Below are the code and all the weights of a small trained network. Each question names an input and a target symbol and asks about switching units off, where a switched-off unit gives its printed mean instead of its output.

import numpy as np


def w(rows, s, z=0):
    codes = np.array(rows[::2]) - 128.0
    scale = np.full(codes.shape[1], s)
    scale[-1] = z or s
    return codes * scale


def f(y):
    return y / 2 * (1 + np.tanh(0.7978845608 * (y + 0.044715 * y**3)))


def softmax(a):
    e = np.exp(a - a.max(-1, keepdims=True))
    return e / e.sum(-1, keepdims=True)


def log_softmax(a):
    a = a - a.max(-1, keepdims=True)
    return a - np.log(np.exp(a).sum(-1, keepdims=True))


def net(x, mask):
    ids = ['ΛΠΣαγδεζημξτψ'.index(c) for c in x.split()]
    T = len(ids)
    res = E[ids] + P[:T]
    r = res
    for j in range(2):
        rows = slice(2 * j, 2 * j + 2)
        q, k, v = (r @ M[0][rows].T for M in (Q, K, V))
        z = softmax(np.where(np.tri(T) > 0, q @ k.T / 2**0.5, -1e9)) @ v
        o = O[0][rows]
        res = res + np.where(mask[j], z, o[:, -1]) @ o[:, :-1]
    y = f(res @ A[0][:, :-1].T + A[0][:, -1])
    res = res + np.where(mask[2:14], y, B[0][:, -1]) @ B[0][:, :-1]
    return log_softmax(res[-1] @ U[:, :-1].T + U[:, -1])


Q, K, V, O, A, B = {}, {}, {}, {}, {}, {}
E = w([
[130,127,110,135],'Λ',
[165,78,95,68],'Π',
[48,100,158,201],'Σ',
[89,57,131,82],'α',
[73,61,94,131],'γ',
[149,121,108,116],'δ',
[162,158,79,211],'ε',
[103,136,211,47],'ζ',
[191,166,253,145],'η',
[138,38,78,175],'μ',
[38,195,165,26],'ξ',
[86,244,92,137],'τ',
[250,99,172,179],'ψ',
],0.0065)
P = w([
[96,34,180,101],'0',
[72,116,185,136],'1',
[179,238,85,148],'2',
[166,166,71,151],'3',
[143,169,51,144],'4',
[166,122,87,128],'5',
[154,99,2,94],'6',
[117,123,26,114],'7',
],0.00064)
Q[0] = w([
[68,229,188,5],'H1',
[160,173,241,101],'H1',
[223,122,129,136],'H2',
[187,95,224,154],'H2',
],0.017)
K[0] = w([
[2,230,139,69],'H1',
[138,242,237,81],'H1',
[167,88,189,195],'H2',
[217,54,207,85],'H2',
],0.015)
V[0] = w([
[147,183,252,146],'H1',
[49,86,136,98],'H1',
[51,208,38,120],'H2',
[141,107,117,218],'H2',
],0.014)
O[0] = w([
[126,135,254,150,29],'H1',
[50,114,109,83,254],'H1',
[82,247,67,90,140],'H2',
[135,104,57,175,233],'H2',
],0.0099,0.00071)
A[0] = w([
[219,122,94,93,163],'N1',
[89,142,117,198,178],'N2',
[120,160,126,157,134],'N3',
[166,96,114,132,19],'N4',
[3,76,175,81,253],'N5',
[210,91,62,185,228],'N6',
[85,195,109,104,161],'N7',
[76,59,76,100,42],'N8',
[138,26,92,72,213],'N9',
[52,115,105,164,147],'N10',
[107,59,35,181,109],'N11',
[144,108,128,168,84],'N12',
],0.012,0.002)
B[0] = w([
[88,197,137,123,158],'N1',
[106,144,99,192,167],'N2',
[103,109,121,157,137],'N3',
[125,145,121,86,133],'N4',
[238,160,53,163,246],'N5',
[123,254,177,94,249],'N6',
[59,119,118,71,199],'N7',
[97,53,85,100,188],'N8',
[137,69,148,18,218],'N9',
[91,98,78,171,183],'N10',
[85,81,212,213,253],'N11',
[164,127,112,128,144],'N12',
],0.019,0.0052)
U = w([
[122,136,128,139,80],'Λ',
[142,105,154,29,4],'Π',
[138,110,77,253,147],'Σ',
[180,71,95,93,87],'α',
[101,38,113,153,37],'γ',
[136,124,142,121,251],'δ',
[90,187,157,213,154],'ε',
[223,136,115,154,157],'ζ',
[214,79,220,192,191],'η',
[84,74,223,161,97],'μ',
[159,185,44,111,125],'ξ',
[42,165,68,112,182],'τ',
[172,181,173,100,142],'ψ',
],0.0046,0.0015)

Each question gives the input, a string of symbols that net reads in full, and the target symbol t.
The units are the heads (2 rows each of Q, K, V and O) and the neurons (one row each of A and B). Each row of codes is followed by its name. A weight is (code - 128) times the scale printed after its matrix; where a second scale follows, it is the last column's (O, A, B and U).
mask holds one flag per unit, heads first, then neurons. A switched-off unit (its flag False) gives its mean, the last column of its rows in O or B, instead of its output. The means were averaged over made-up inputs and are rounded, as every weight is.
A unit's drop is (log p(t) with every unit on - log p(t) with that unit switched off) / (log p(t) with every unit on - log p(t) with every unit switched off).
The circuit of an input: a set's keep is (log p(t) with only the set's units on - log p(t) with every unit switched off) / (log p(t) with every unit on - log p(t) with every unit switched off). Starting from the 12 units with the biggest drops (on a tie, the unit counted first), units are removed one at a time, each time the one whose removal leaves the highest keep (on an exact tie, the one counted first), for as long as the keep stays at least 0.8.
circuit, biggest first: the units of the circuit, biggest drop first
most important unit: the unit with the biggest drop
top k neurons: the k neurons with the biggest drops, biggest first
heads that matter: for each layer, one digit per head in row order, 1 if its drop is at least 0.15 and else 0, layers parted by /
drop of u: that unit's drop, to one decimal
input Π ε α α η Π ξ, target ξ: circuit, biggest first : [N5 N11 H1]
input δ α α γ Π α γ α, target α: most important unit : N9
input ε Λ γ τ γ τ τ γ, target τ: circuit, biggest first : [H2 N7]
input ψ τ μ μ Π Π, target Π: circuit, biggest first : [N9 N5 H2 H1]
input Σ ψ Σ τ ε ψ γ ε, target ε: heads that matter : 01
input γ Σ ε τ Σ Σ, target Σ: heads that matter : 00
input ε Σ μ γ, target μ: top 2 neurons : [N11 N5]
input δ ζ α ε, target ε: heads that matter : 10
input Π ε ζ Π ε τ Σ η, target η: circuit, biggest first : [H1 H2 N7]
input Π γ Λ γ Π γ, target γ: top 2 neurons : [N8 N11]
input γ Π ζ α Σ α, target α: drop of N5 : 0.2
input δ ε ε τ ψ, target ψ: drop of N7 : 0.0
input δ Σ Σ τ μ μ, target μ: drop of H2 : 0.1
input δ Π Π η μ α ψ Π, target Π: drop of N8 : 0.0
